Here is a tiny trained network, its code and every weight. The questions are about switching its units off for an input and a target symbol, where a switched-off unit gives its printed mean instead of its output.

import numpy as np


def w(rows, s, z=0):
    codes = np.array(rows[::2]) - 128.0
    scale = np.full(codes.shape[1], s)
    scale[-1] = z or s
    return codes * scale


def softmax(a):
    e = np.exp(a - a.max(-1, keepdims=True))
    return e / e.sum(-1, keepdims=True)


def log_softmax(a):
    a = a - a.max(-1, keepdims=True)
    return a - np.log(np.exp(a).sum(-1, keepdims=True))


def net(x, mask):
    ids = ['βγδεζηθλμξπστφψω'.index(c) for c in x.split()]
    T = len(ids)
    res = E[ids] + P[:T]
    u = 0
    for l in range(2):
        r = res
        for j in range(3):
            rows = slice(3 * j, 3 * j + 3)
            q, k, v = (r @ M[l][rows].T for M in (Q, K, V))
            z = softmax(np.where(np.tri(T) > 0, q @ k.T / 3**0.5, -1e9)) @ v
            o = O[l][rows]
            res = res + np.where(mask[u + j], z, o[:, -1]) @ o[:, :-1]
        u += 3
    return log_softmax(res[-1] @ U[:, :-1].T + U[:, -1])


Q, K, V, O = {}, {}, {}, {}
E = w([
[195,113,112],'β',
[146,124,128],'γ',
[176,75,101],'δ',
[123,125,72],'ε',
[150,59,180],'ζ',
[139,3,123],'η',
[154,117,116],'θ',
[146,123,127],'λ',
[158,126,131],'μ',
[135,158,153],'ξ',
[155,124,125],'π',
[74,103,131],'σ',
[92,123,137],'τ',
[73,191,104],'φ',
[63,110,205],'ψ',
[141,180,73],'ω',
],0.022)
P = w([
[67,225,143],'0',
[80,206,84],'1',
[97,203,58],'2',
[83,198,52],'3',
[94,215,43],'4',
[90,227,37],'5',
[95,228,18],'6',
[116,222,25],'7',
[175,247,2],'8',
],0.0014)
Q[0] = w([
[3,71,124],'L0H1',
[107,116,132],'L0H1',
[87,25,254],'L0H1',
[171,139,192],'L0H2',
[93,134,113],'L0H2',
[167,81,173],'L0H2',
[130,192,69],'L0H3',
[92,228,123],'L0H3',
[54,89,62],'L0H3',
],0.027)
K[0] = w([
[93,83,253],'L0H1',
[134,100,172],'L0H1',
[207,16,243],'L0H1',
[80,41,134],'L0H2',
[116,155,118],'L0H2',
[112,71,203],'L0H2',
[123,139,12],'L0H3',
[62,150,11],'L0H3',
[57,29,100],'L0H3',
],0.024)
V[0] = w([
[113,139,96],'L0H1',
[93,174,50],'L0H1',
[53,206,18],'L0H1',
[153,166,46],'L0H2',
[177,103,148],'L0H2',
[109,59,82],'L0H2',
[97,87,137],'L0H3',
[73,182,2],'L0H3',
[213,105,132],'L0H3',
],0.0057)
O[0] = w([
[115,135,111,160],'L0H1',
[82,135,72,215],'L0H1',
[80,154,2,255],'L0H1',
[129,88,55,135],'L0H2',
[83,155,132,146],'L0H2',
[120,178,97,153],'L0H2',
[166,148,108,102],'L0H3',
[169,38,96,186],'L0H3',
[82,132,87,137],'L0H3',
],0.0071,0.0024)
Q[1] = w([
[67,54,109],'L1H1',
[132,92,147],'L1H1',
[142,250,107],'L1H1',
[6,199,192],'L1H2',
[109,173,190],'L1H2',
[174,160,250],'L1H2',
[125,68,57],'L1H3',
[102,215,100],'L1H3',
[33,81,60],'L1H3',
],0.025)
K[1] = w([
[63,72,96],'L1H1',
[123,143,117],'L1H1',
[172,131,183],'L1H1',
[66,102,253],'L1H2',
[149,129,207],'L1H2',
[224,134,201],'L1H2',
[130,101,43],'L1H3',
[146,227,135],'L1H3',
[57,122,31],'L1H3',
],0.03)
V[1] = w([
[143,82,141],'L1H1',
[79,58,139],'L1H1',
[123,73,147],'L1H1',
[88,3,121],'L1H2',
[105,105,132],'L1H2',
[95,70,129],'L1H2',
[189,205,159],'L1H3',
[214,51,134],'L1H3',
[29,77,164],'L1H3',
],0.016)
O[1] = w([
[136,98,191,122],'L1H1',
[158,163,200,77],'L1H1',
[150,114,194,105],'L1H1',
[253,173,77,158],'L1H2',
[158,151,127,122],'L1H2',
[181,156,115,134],'L1H2',
[75,147,239,1],'L1H3',
[169,43,182,20],'L1H3',
[242,231,120,82],'L1H3',
],0.012,0.0035)
U = w([
[145,78,143,197],'β',
[128,84,150,202],'γ',
[188,55,96,166],'δ',
[134,97,140,169],'ε',
[139,89,142,135],'ζ',
[213,9,150,17],'η',
[135,1,146,77],'θ',
[147,115,145,124],'λ',
[101,171,102,68],'μ',
[148,166,159,217],'ξ',
[55,154,165,129],'π',
[194,127,146,60],'σ',
[180,96,185,254],'τ',
[80,49,89,7],'φ',
[137,95,146,121],'ψ',
[145,87,140,97],'ω',
],0.0074,0.0064)

Each question gives the input, a string of symbols that net reads in full, and the target symbol t.
The units are the heads (3 rows each of Q, K, V and O). Each row of codes is followed by its name. A weight is (code - 128) times the scale printed after its matrix; where a second scale follows, it is the last column's (O and U).
mask holds one flag per head, layer by layer. A switched-off head (its flag False) gives its mean, the last column of its rows in O, instead of its output. The means were averaged over made-up inputs and are rounded, as every weight is.
A unit's drop is (log p(t) with every unit on - log p(t) with that unit switched off) / (log p(t) with every unit on - log p(t) with every unit switched off).
The circuit of an input: a set's keep is (log p(t) with only the set's units on - log p(t) with every unit switched off) / (log p(t) with every unit on - log p(t) with every unit switched off). Starting from all 6 units, units are removed one at a time, each time the one whose removal leaves the highest keep (on an exact tie, the one counted first), for as long as the keep stays at least 0.8.
units of the circuit, in order: the units of the circuit, biggest drop first
unit that matters most: the unit with the biggest drop
heads that matter: for each layer, one digit per head in row order, 1 if its drop is at least 0.15 and else 0, layers parted by /
input ξ β ξ η ξ ξ ξ ξ, target ξ: heads that matter	110 / 011
input ψ φ θ ε β, target δ: units of the circuit, in order	L0H1, L1H3, L0H3, L1H2
input ξ ε ζ φ γ β τ β ξ, target μ: units of the circuit, in order	L1H3, L0H1
input β ξ σ ξ ξ ω σ, target φ: units of the circuit, in order	L0H1, L1H3, L0H3, L1H1
input β β β ξ ψ θ δ, target ξ: heads that matter	111 / 001
input β β ξ β φ μ λ ξ ξ, target μ: units of the circuit, in order	L0H1, L1H3
input β σ β β ξ ε δ φ, target μ: heads that matter	100 / 001
input ω ξ δ ω ξ θ, target φ: heads that matter	100 / 001
input β β ζ ζ ξ, target τ: units of the circuit, in order	L0H1, L1H1
input δ ω ξ ξ β ξ, target φ: heads that matter	101 / 001
input δ ξ ω β ω δ, target φ: unit that matters most	L1H3
input ξ ξ σ, target σ: units of the circuit, in order	L1H3, L1H2
input ξ π θ φ ξ β, target μ: units of the circuit, in order	L0H1, L1H3
input λ φ ζ ξ ξ ξ φ β θ, target μ: units of the circuit, in order	L1H3, L0H1
input θ λ δ ψ π σ ξ π β, target ξ: units of the circuit, in order	L1H3, L0H1, L0H2
input ξ ξ β ξ, target π: heads that matter	001 / 011
input ε γ δ ξ, target δ: units of the circuit, in order	L0H3, L0H1, L1H3, L1H2
input ω ε ξ, target δ: heads that matter	111 / 011
input ω σ ξ τ, target φ: heads that matter	111 / 001
input ξ ξ ε, target δ: unit that matters most	L0H3
